Here are made-up things, facts about them, and rows of numbers that follow some of those facts. Name the thing behind each unnamed row.

Some things and their rows:
dazul: [ 10 -19  -3  20  -4   1 -21  10 -13  -8   2  34   0  -6  23 -12 -11  -8
   8  15  -9  17   2  13  -4 -19 -10   3   7]
segru: [ 12 -19  -2  -2  -5   0   0  -9  -1 -10   5  30   2   6  -1  -7  10 -14
 -13 -16   1  26  19  30 -14 -12   0 -11   6]
babri: [  3   4 -10   6 -10  -2  -7  -9   8   4 -24   5 -14  -1  22 -11 -18  -7
  -6  -1  -5  18  -3 -26 -15   8  26 -10  16]
poro: [ 16  14   1  -8   4  -1 -16  21   1  22 -33   8   3 -12 -16  23   0  17
  -6  24 -40 -17   2 -12 -17 -32 -22 -37  32]
bomar: [ -1 -21 -28  -5  -7  -1  -7   8  38  18 -28   0 -10  19 -22 -16 -13 -18
 -21 -23  15  45 -26 -31  -4  13  14 -22  12]
gruflir: [ 15 -19 -32  16  -6  -3 -24  20  32  15 -28   8  -8   8 -13 -12 -32 -15
  -7 -11   1  39 -36 -38   4  -2  13  -5  15]
suguber: [ 16  -7  -5  10   5 -11 -10  27 -13   4   2  15  -2  -7 -25  38  -7   6
  -3  10 -27  -2  15  12 -18 -33 -10 -37  11]
vobu: [-11  14   7  -2  21 -17 -22  16  11 -22  -5 -21  -9 -27  17  13   4  29
  15 -18  16 -12   5 -68  -7   0  24 -11   6]
rulik: [-17   8   6 -20  20 -20  -7   6  14 -20  -1 -25 -11 -18  16   9  15  24
   2 -30  22 -12  14 -65 -10  11  26 -30  10]
trerumol: [  3   6 -13  -3   5 -14  -3   8   1  18 -16 -18 -17  -7  -6  37 -27  12
  -8  16 -14   0   3 -28 -25  -2   9 -44  15]
noso: [-18 -13  28 -23   2 -10  -7   5  -3  -4  20 -17   1  14  -7   8  11  25
   8   3  15  -8   8  -8  -5   9  -6 -15  -6]
klaflel: [ 17   2   7   5  -5  14 -28  -7  10  14 -44  18   7  -7   6 -31  11  -3
  -1   6 -27  -4  -1 -14 -26 -22   4  -9  27]
trufar: [  7   7 -10   5  -7   0  -6 -12   8   3 -24   6 -13  -2  22 -10 -18  -9
  -5   5   0  19  -2 -23 -17   8  22  -9  16]
bunazo: [ 15  -3  -1   4   7   5  -4   6   0  -7   8  37  -1 -11  20  -7  -7  -9
  -8   3 -10  26  -5  20  -1 -17 -11   8  14]
stusti: [  3 -16  -1 -26   8   5   7 -10   4  -2   7  28   0  -4  12 -19   4 -16
 -19   2   5  24   1  22  -4   6 -21 -14  14]
stali: [ 11   2   5  -7   2   6   4  -2   7  -3  -8  38  -1  -9  10  -7   7  -5
 -15  -6 -13  29  -1  11   2 -18 -12   1  21]
kekle: [  7   4   6 -35   5   6  16 -19  12  -6  -4  29   2  -1   5 -12  27  -8
 -29 -24  -2  31  12  20  -7  -1  -4 -17  19]
flemu: [ 13   2   0  -8  14  -6   3  25  -9   9   3  13 -13 -22   3  40 -21   0
  -7  19 -25   6  -6   1   0 -25 -32 -40  16]
skostel: [-19  32 -11  10  12  -7 -12  -1  -4  19 -30 -34 -30  21   2  46 -28 -10
  -4  34 -51   2  -3 -24 -18 -22   0 -30   3]

Facts:
plakla | σ a
rofar | σ a | Ω folus, drodris
sistel | σ a | Ω vofarus, folus, drodris
kledeklar | σ a | Ω folus
flivi | σ c | Ω plitor
teror | σ b | Ω kekle
geflus | σ c
distok | σ a | Ω flaga
brutedra | σ a | Ω treflon, rotram
trika | σ b | Ω stusti, zubege, skobra
siro | σ a | Ω maviskur
vofarus | σ c
raster | σ b
kedris | σ b
nosom | σ a
brabra | σ a
vobu | σ b | Ω rulik
broplel | σ b
bestem | σ a | Ω flele
dasege | σ c | Ω sistel
brapan | σ a | Ω noso, brepak
nepluk | σ b | Ω dronipe
stusti | σ a | Ω kerar
flemi | σ c | Ω kledeklar
drafu | σ a | Ω flivi, folus
gura | σ b | Ω stali, raster, folus
fliklis | σ b | Ω gretro, nepluk
flarem | σ a | Ω mepokim
zerim | σ c | Ω treflon, gemuzu
tefe | σ a
dadrukol | σ b | Ω ragrun, folus
segru | σ a | Ω folus
gemuzu | σ c | Ω stusti, plitor, kekle, folus
noso | σ b
bora | σ b | Ω folus
gruflir | σ a | Ω bomar
gamagu | σ b | Ω gretro, skunoklun, ristonos
ragrun | σ b | Ω feskel
nagrum | σ b
dibuvir | σ b | Ω ragrun
skipa | σ c | Ω trika
dazul | σ a | Ω ragrun, naflo, segru
redri | σ b | Ω mepokim, fifos
poro | σ c | Ω fliklis
stali | σ a | Ω kerar, kekle
klupel | σ a
fike | σ a | Ω bomar
suguber | σ c | Ω mepokim
bodobrem | σ b
gretro | σ a | Ω stali
flele | σ b
matu | σ a | Ω mepokim, kekle
ristonos | σ b
flemu | σ c | Ω vofarus
brepak | σ c | Ω feskel, folus
treflon | σ b | Ω mepokim, folus
plitor | σ b
doko | σ b | Ω rolila
babri | σ a
maviskur | σ a
kerar | σ a | Ω vofarus, folus
klaflel | σ a | Ω nepluk
skostel | σ c | Ω geflus
fleduk | σ a | Ω plitor
ladam | σ b
puga | σ c | Ω sukli
zavagrun | σ b | Ω fleduk, dronipe
belom | σ c | Ω gezor
tristome | σ b
mepokim | σ a | Ω segru, folus
trufar | σ a
folus | σ c
rotram | σ a | Ω skebugrol
trafla | σ b
trerumol | σ c
vipugan | σ a | Ω fifos
zutis | σ c | Ω mepokim, naflo
poklil | σ b | Ω naflo
nazon | σ b
tustul | σ a | Ω maviskur, segru
trudules | σ a | Ω skebugrol, vipugan
vufen | σ a | Ω rolila
gredran | σ a
bunazo | σ a | Ω stusti, folus, drodris
feskel | σ a
skebugrol | σ c | Ω mepokim
leskam | σ a | Ω bunazo
drodris | σ a | Ω kekle
kekle | σ a
grume | σ a | Ω raster, fike
rolila | σ a | Ω stusti
fifos | σ c | Ω zutis, dronipe
flidon | σ b | Ω nagrum
kibu | σ b | Ω flele, folus
flaga | σ a | Ω flarem, kibu, raster, ristonos
sukli | σ c | Ω gretro, kledeklar
rulik | σ b
madu | σ a | Ω folus
skunoklun | σ c | Ω mepokim
bomar | σ a
zubege | σ a | Ω fleduk
dobran | σ a
naflo | σ b | Ω kerar
dronipe | σ b
gezor | σ a
gisa | σ b | Ω stusti, ristonos, feskel, mepokim
tredes | σ c | Ω flivi
skobra | σ c
nabro | σ c
tugrul | σ b | Ω folus

Rows to name:
No name comes twice in this set of rows, the named rows included.
[ 12   6   3 -16   3   6   9 -12   2  -7  -4  34   0  -6  13  -5  10  -8
 -19  -8  -7  29   6  13  -5 -10  -4  -5  19] -> drodris
[ 13 -12   9  -1  -2   8 -21  -8   4   6 -35  26   7  -2  -4 -25  17 -16
  -3   3  -9  -1  15  -2 -25 -16   1 -19  20] -> vipugan
[  9 -16  -2   2  -1  -4   3 -14  -4 -11  -5  19 -13   3   2  -4   6 -35
 -15 -27  11  27  24  10 -27   2  26 -17   0] -> maviskur
[  5   4   6 -19  -8   3   4 -15   7   5 -22  29   6  -6  11 -14  23  -1
 -18 -10 -12  23   9  13   0 -12  -8 -11  29] -> gretro
[ 15 -10   6  -6   8   1 -17  18  -6  19 -24   7   2  -9 -32  20   7   4
  -6  12 -27 -19  12  -4 -30 -30 -20 -52  20] -> fifos
[ 13   3  26 -26  29  14 -13  26   5   1  28 -14   0  -5  -8   1 -10  11
  10   8   1  -6 -26 -19 -10  -5 -13   5 -10] -> trika
[ 15 -14 -23  19 -12  -3 -24  25  26   5 -17  19   0  11  -6  -6 -20  -3
  -8 -10  -7  36 -30 -20   8 -14   3   3  12] -> grume
[ 12  -1 -10 -33  34   4   4  14   9  19  16   0  -6  -4 -11  21 -24   5
 -16  19 -12  -9 -10   5 -27   2 -23 -42  12] -> skobra
[ -3  -8  42 -10  15   3 -13  26 -12  -4  14  -3  -7 -13  -4  11  10   2
  11  -1   0   3  -6 -20   1 -19 -21  -9  -2] -> poklil
[ 29  17 -18  -8  25   5  -6  22   5  13  11   1   0  -5 -16  29 -31  17
  -9  15 -30 -17 -13   4 -30 -20  -3 -20  11] -> tredes
[ -3 -13  -7 -48   9 -12  27 -11  -2   9  15  10   2  10 -38  28  19   7
 -34 -15   1   6  33  38 -22   0 -20 -62   8] -> folus
[  7  -8   2  -1  13   6 -10   5  -1  -3   3  26  -5 -15  27 -17 -15 -20
  -4  24  -5  23 -11   4  -4  -4 -18  -1  14] -> vufen

The same things again, as new rows of numbers:
Named rows:
grume: [ 19   4 -17  32 -36 -22 -26  -9  -1   3 -28 -21  -5   9  -5   7   8  15
 -11  -2 -54  13  -5 -12  45  -7  30 -12   4   9  32 -36  -2  12   3  -3
 -34 -13  19  -9 -11  34  20  -3  -1  -7 -36 -51 -15]
flele: [-16  -9   4  14  -8 -18 -39 -17  12  36 -11  12  -3  18 -16 -25 -29 -12
  13   5   7   0  10  -9   0  -2  32  -8   5  10   0   2 -10 -10   8 -23
   1  -6 -13 -12 -10  -9  -2   1  32 -17 -34  20 -11]
flemi: [ 18   6   4   8 -13  10   9  -2  -9 -15  -2   6   1  -5 -20   6  -7   1
  -6   6  -8  -7  25  -8  19  12  10   0 -20   4   2  -9  -5  13  -1   9
 -13  -6 -15  10 -13  10  10  -1  10   5   9 -31   6]
skunoklun: [ -5  -9  10  10 -11   6   1  -9  -3 -19  -5   9   2  12 -23  -3 -21 -11
 -14  -3   5  -2  38 -19   1  -7  11 -15 -19  11   4  -4  -8   4  -2  -3
 -10 -16 -28  -2 -11  10   2  14  29  -5   8 -11  13]
trafla: [  1 -10  13 -14   0  -1  -6   9   7  12 -18 -27   6 -31  16   2  15  18
  -5   2   7   4 -39  10 -16  10  21  10  24   3   9   7  -2 -21   6  -2
  15  -9  24  14  19  -8 -23   0 -15   6  -9  33 -37]
suguber: [  6   0   0  14   4  21  10  -2 -18 -28   2  16  -4  -2 -15   2  -9  -8
 -20  -6  -1  -6  48 -14  14   6  -7  -5 -25  14   4 -12  -5   7  -6   5
  -5  -9 -27   5 -15   5   2  12  12  10  15 -16  20]
trika: [ 19  21   7 -17  10   7  21   7   1 -18  16   7   4 -18 -13 -11   3   7
  24   2  -3 -22 -16  17 -18  16 -12  19   7 -17 -39  18 -10  13  -2  17
  13  13  20   4  13 -14  27 -13 -17  20   8 -28  16]
trudules: [ -8  -7   1   7   9   8  17   7  -9 -45   3   9   4  -1   5  11  11  -3
 -24 -26 -11  -4  20  -9   4 -15 -31 -16  -4   9  19  -7   1   7 -15  -3
   8 -10   1 -10   6  15 -14  22 -11  19  14 -14  31]
treflon: [ -7   1   5   6  20   8  -3  -6  -8  -2  12  28  -6   0 -10 -18 -20 -10
   2  -7   2 -16  29  -8   5   8  -7  -2 -13   5 -10   1 -10   4  -6  -5
  10  -3 -10  -6  -3 -13  -1   7  14  11  -8   0  26]
babri: [ -7 -11  -4  -9  -6  -9  -3  11   4   8 -12 -34   7 -13  29  16  24  16
  -6   2   4  20 -48  13 -12  -9   2   4  23  -3  21   5  12 -17  10   1
   2  -1  24   6  16   8 -17  -4 -23 -12   3  34 -38]
kerar: [ -7  11 -13   4   7  -2   0  -9  -3  13  24  22  -5  26  -1  -6  -8 -17
  17   7  -3   0  15   3   4  -4 -22  -2 -10 -11  -9   0   5   8  -1  -1
  -8  16 -10 -12 -11  -4  11  -9   9  -9   3  -8  18]
raster: [-21 -10   1  25 -22 -30 -57 -20  13  44 -23   2   0  31 -24 -28 -34 -18
  14   4   0   2   8 -14   3 -14  48 -19  11  14   4   4 -17  -3   6 -31
 -11 -18 -11 -18  -9  -8   6   3  49 -28 -40  12 -15]
bunazo: [ 19  20 -15   1  10   4  17  -3  -8   3  24  16 -14   8   2   1   5   0
  16   8 -18  -3   6   6  22   8 -29  11 -13 -16 -15 -11   9  19  -1  14
 -11  25   2  -1 -12   4  22 -16 -17   9   0 -32  21]
gura: [ 24  16  -1  23  -1   2 -10  -8 -11 -16 -11  13 -12 -12 -24 -13  -4  10
  -5  -8 -45 -13  27 -13  40  20  10   4 -11   8  -1 -23 -14  18  -9   3
  -7  -7   8  -8 -15   7  20  -3   1  23 -27 -55  17]
gamagu: [ 13   7   6  17  -3   5  -5  -3  -8 -36 -13   3  -1 -14 -20 -11  -4  10
 -16 -24 -34 -22  25 -13  18   3   7  -8  -3  15   4 -13 -15  14 -12  -5
   2 -20   8  -7   0   8  10  13   6  23 -18 -47  27]
nazon: [ -1 -12  15 -13  -1  -6  -7   9  11  13 -21 -26   8 -30  16   2  12  15
  -7  -1   7   7 -39   6 -16   7  19  12  21   5   8  10  -4 -20   5  -3
  19 -11  21  13  20  -9 -19   2 -12   5 -10  33 -35]
zutis: [ -5  -6  11   3   8  21  13   1 -13 -32   5  16  -3   0 -15   5 -17 -11
 -16  -6  13 -11  42 -13  -1  -2  -7 -12 -23  13  -2  -1  -6   5 -10   1
   5 -14 -28   3  -8   8  -7  19  15  10  21  -5  23]
plakla: [ -7 -12  -3 -14  -6  -9   1  11   8  14 -12 -35   6  -9  31  21  28  17
  -6   4   3  18 -48  15 -11  -7   4   4  22  -2  15   2  14 -18   8   3
   1  -1  22   5  17   5 -21  -2 -25  -9   2  32 -36]
gretro: [-23 -10  -4  15 -20 -19 -21  -5  15  -8  -5  -5  12  38 -14  -2 -15 -20
  10 -10   4   1  -5  -3 -12 -38   9 -28  15   1   6   6 -10   3   1 -12
  -9 -16  -4 -18   0  10   6  13  29 -27   0  -6   9]

Rows to name:
No name comes twice in this set of rows, the named rows included.
[ -1   1  13   6  19  13   7   4 -10 -45   0  16   1 -17 -12  -9  -2   0
 -19 -27 -10 -20  33 -13   0   5  -7  -5  -5  17   1  -2 -13   7 -12  -3
  17 -17  -2  -8   5  -5  -9  23   6  29  -1 -25  34] -> redri
[ 25  19   1  12  20  16  11   0 -13 -22   7  25 -10 -17 -16 -10  -4  13
  -6 -10 -34 -21  34  -5  34  25 -10  14 -16   5  -8 -15  -8  20 -13   6
   9   0   2  -2 -10  -7  14   0 -11  36 -13 -45  35] -> gisa
[-16  -5 -14  22  -7 -12 -19  -7  -2   2  -3  12  -7  25  -4  -1  -8 -10
  -3  -5 -11   1  22 -13  16 -17   0 -20  -6   7  16 -19   0   2  -6 -15
 -16  -8 -11 -15 -12  11   1   7  16 -12 -12 -15  12] -> flarem
[  9   1 -14  18 -11  -3 -15  -5  -8   8  -8  -3  -8   7   5   6   9   6
  -5   2 -29  12   8  -6  34  -1   1  -1  -1   1  19 -24   7   8   1   0
 -20   0   2  -7 -14  17   6  -8  -6  -5 -17 -22  -3] -> bestem
[-12 -21 -10  25 -47 -44 -52 -12  24  45 -31 -36   1  32   0  -2 -11  -5
   7   7  -7  25 -32  -8   8 -33  48 -20  24   6  30  -5  -2  -8  12 -20
 -31 -15   7 -14  -7  21   2  -1  25 -44 -33   9 -43] -> bomar
[-10  -3   4   3  30  10 -12 -13  -8  29  10  32  -7   4  -4 -23 -20 -17
   6   1  16  -2  31  -8   4  13  -7   0 -14  10 -12   4  -2  -9   0 -18
  14   3 -22  -5 -13 -21 -12   1  16   2 -14  33  14] -> ragrun
[-43 -17  28  -8  -5 -12 -17   3  22 -19   2   2  24  22 -19 -21 -31 -25
  10 -28  42 -16 -13  -3 -64 -38  11 -26  30   7 -17  39 -29  -9  -1 -24
  21 -18  -4 -16  26 -14 -11  31  41 -13  15  32  17] -> dronipe
[-14  -1  -9  13  -6 -12 -13  -6   4   9   4   9  -4  27  -3  -1  -7 -17
  10  -1  -4   6   6  -2   5 -18  -7 -15  -1  -2   2  -4   4   4  -1  -7
 -11   1  -5 -14  -5   8   9   2  14 -18  -3  -7  10] -> kledeklar
[  5   9   2 -16  -7   9  15  -1   3   1  19   7   4   8 -16  -1  -9  -6
  18  18  25  -4   3   9 -22   8  -2   4 -10 -15 -31  12  -3   7   4  13
  -3  11 -16   7  -4  -9  16 -11  12 -12  23  -1   3] -> flivi
[ 11   6   0   1  32  18   1  -7 -17   5   9  30 -13 -18  -1 -11  -3   2
  -3  -1 -13 -11  35  -7  21  28 -12  13 -21   6  -5 -12   0   1  -7  -2
  12   5 -11  -3 -12 -14  -3   1 -11  27 -14   2  22] -> dibuvir
[-30 -18  26  -4 -12 -16 -14   8  19 -37 -11 -10  24   6 -24 -15 -19 -13
  -2 -28  22 -19 -13  -2 -44 -33  19 -24  29  10  -9  26 -26  -2  -6 -16
  16 -25  12  -9  29  -4  -8  28  29  -4   6   1  14] -> nepluk
[-29  -5  -8   0   0 -15 -20 -12  15  36  18  18   1  53  -3 -12 -23 -32
  29  10  30   6  -5   1 -19 -27  -6 -13   6 -10 -16  16   4  -6   7 -15
 -10  14 -19 -17  -4  -8   4  -6  29 -33   5  27   1] -> kekle
[-23  -7  -5   7  12   3   2  -2  -4 -15   8  17  -3  13   9   4   2 -14
  -9 -12   6   0  19  -5  -5 -18 -23 -14  -4   8  11   1   6   0  -8  -8
   4  -5 -12 -12   0   0 -16  14   6   0   6   9  21] -> rotram

